Below is a small trained network, with its code and all its weights. Each question gives an input and a class and asks what happens when units are switched off, that is, made to give their printed mean instead of their output.

import numpy as np


def w(rows, s, z=0):
    codes = np.array(rows[::2]) - 128.0
    scale = np.full(codes.shape[1], s)
    scale[-1] = z or s
    return codes * scale


def norm(h):
    return h / np.sqrt((h * h).mean(-1, keepdims=True) + 1e-5)


def f(y):
    return np.maximum(y, 0)


def log_softmax(a):
    a = a - a.max(-1, keepdims=True)
    return a - np.log(np.exp(a).sum(-1, keepdims=True))


def net(x, mask):
    res = np.array(x, float).reshape(1, 4) / 4 @ E
    u = 0
    for l in range(2):
        y = f(norm(res) @ A[l][:, :-1].T + A[l][:, -1])
        res = res + np.where(mask[u : u + 4], y, B[l][:, -1]) @ B[l][:, :-1]
        u += 4
    return log_softmax(norm(res)[-1] @ U[:, :-1].T + U[:, -1])


A, B = {}, {}
E = w([
[148,131,116,132,120,121,151,142],'x0',
[91,82,185,92,76,133,84,254],'x1',
[148,141,119,216,111,219,63,161],'x2',
[105,128,116,243,166,144,46,190],'x3',
],0.0052)
A[0] = w([
[70,137,85,114,254,80,197,23,253],'L0N1',
[78,115,119,188,137,135,103,181,147],'L0N2',
[169,150,145,161,78,150,205,76,201],'L0N3',
[48,150,102,187,164,77,132,161,182],'L0N4',
],0.0056,0.0029)
B[0] = w([
[201,88,168,198,78,91,119,169,254],'L0N1',
[172,87,101,33,112,113,235,92,185],'L0N2',
[86,110,236,168,152,169,39,123,188],'L0N3',
[45,118,56,210,177,253,89,189,178],'L0N4',
],0.0071,0.0081)
A[1] = w([
[71,140,177,72,82,44,159,149,132],'L1N1',
[2,102,57,168,215,43,138,184,5],'L1N2',
[126,128,111,181,152,148,122,94,153],'L1N3',
[101,174,126,95,62,179,103,166,107],'L1N4',
],0.008,0.0017)
B[1] = w([
[74,198,2,161,193,162,96,115,251],'L1N1',
[218,154,241,105,49,61,146,7,247],'L1N2',
[23,85,121,12,240,219,128,208,253],'L1N3',
[227,126,224,168,94,38,169,37,226],'L1N4',
],0.0066,0.0034)
U = w([
[174,163,175,112,73,27,136,75,116],'0',
[138,89,185,150,127,160,116,178,34],'1',
[44,181,8,99,169,152,107,189,249],'2',
],0.013,0.002)

Each question gives the input, the list of numbers given to net, and the class t.
The units are the neurons (one row each of A and B). Each row of codes is followed by its name. A weight is (code - 128) times the scale printed after its matrix; where a second scale follows, it is the last column's (A, B and U).
mask holds one flag per neuron, layer by layer. A switched-off neuron (its flag False) gives its mean, the last column of its row in B, instead of its output. The means were averaged over made-up inputs and are rounded, as every weight is.
A unit's drop is (log p(t) with every unit on - log p(t) with that unit switched off) / (log p(t) with every unit on - log p(t) with every unit switched off).
The circuit of an input: a set's keep is (log p(t) with only the set's units on - log p(t) with every unit switched off) / (log p(t) with every unit on - log p(t) with every unit switched off). Starting from all 8 units, units are removed one at a time, each time the one whose removal leaves the highest keep (on an exact tie, the one counted first), for as long as the keep stays at least 0.8.
circuit, biggest first: the units of the circuit, biggest drop first
unit that matters most: the unit with the biggest drop
k most important neurons: the k neurons with the biggest drops, biggest first
top k neurons in layer l: the k neurons of layer l with the biggest drops, biggest first
input [6,-3,-5,4], class 1: circuit, biggest first => [L0N1 L0N4]
input [6,1,-2,4], class 0: unit that matters most => L1N2
input [2,6,0,5], class 0: 2 most important neurons => [L1N2 L0N1]
input [3,-7,4,8], class 2: circuit, biggest first => [L1N3 L0N1]
input [-2,-8,4,-6], class 1: circuit, biggest first => [L0N3 L1N3]
input [-3,8,-6,0], class 2: 2 most important neurons => [L1N1 L0N4]
input [0,-5,1,-8], class 1: circuit, biggest first => [L0N3 L1N2]
input [8,8,-6,7], class 0: circuit, biggest first => [L1N2 L0N1]
input [5,7,5,-7], class 0: 2 most important neurons => [L1N4 L0N1]
input [4,6,5,-6], class 0: 2 most important neurons => [L1N4 L0N1]
input [-2,6,8,0], class 0: top 3 neurons in layer 1 => [L1N4 L1N3 L1N1]
input [-8,4,-4,-1], class 2: 2 most important neurons => [L1N1 L0N4]
input [-4,4,0,-8], class 2: top 2 neurons in layer 0 => [L0N1 L0N4]
input [5,-3,7,1], class 2: circuit, biggest first => [L0N1]
input [-8,3,8,-7], class 0: 4 most important neurons => [L1N4 L0N4 L0N1 L1N3]
input [-2,-7,5,-7], class 1: top 2 neurons in layer 0 => [L0N3 L0N2]
input [-6,8,-7,-2], class 2: 2 most important neurons => [L1N1 L0N4]
input [-2,-4,2,-2], class 1: top 2 neurons in layer 0 => [L0N3 L0N2]
input [-5,-6,1,-8], class 1: top 2 neurons in layer 1 => [L1N2 L1N4]
input [-4,2,-3,2], class 0: unit that matters most => L1N2
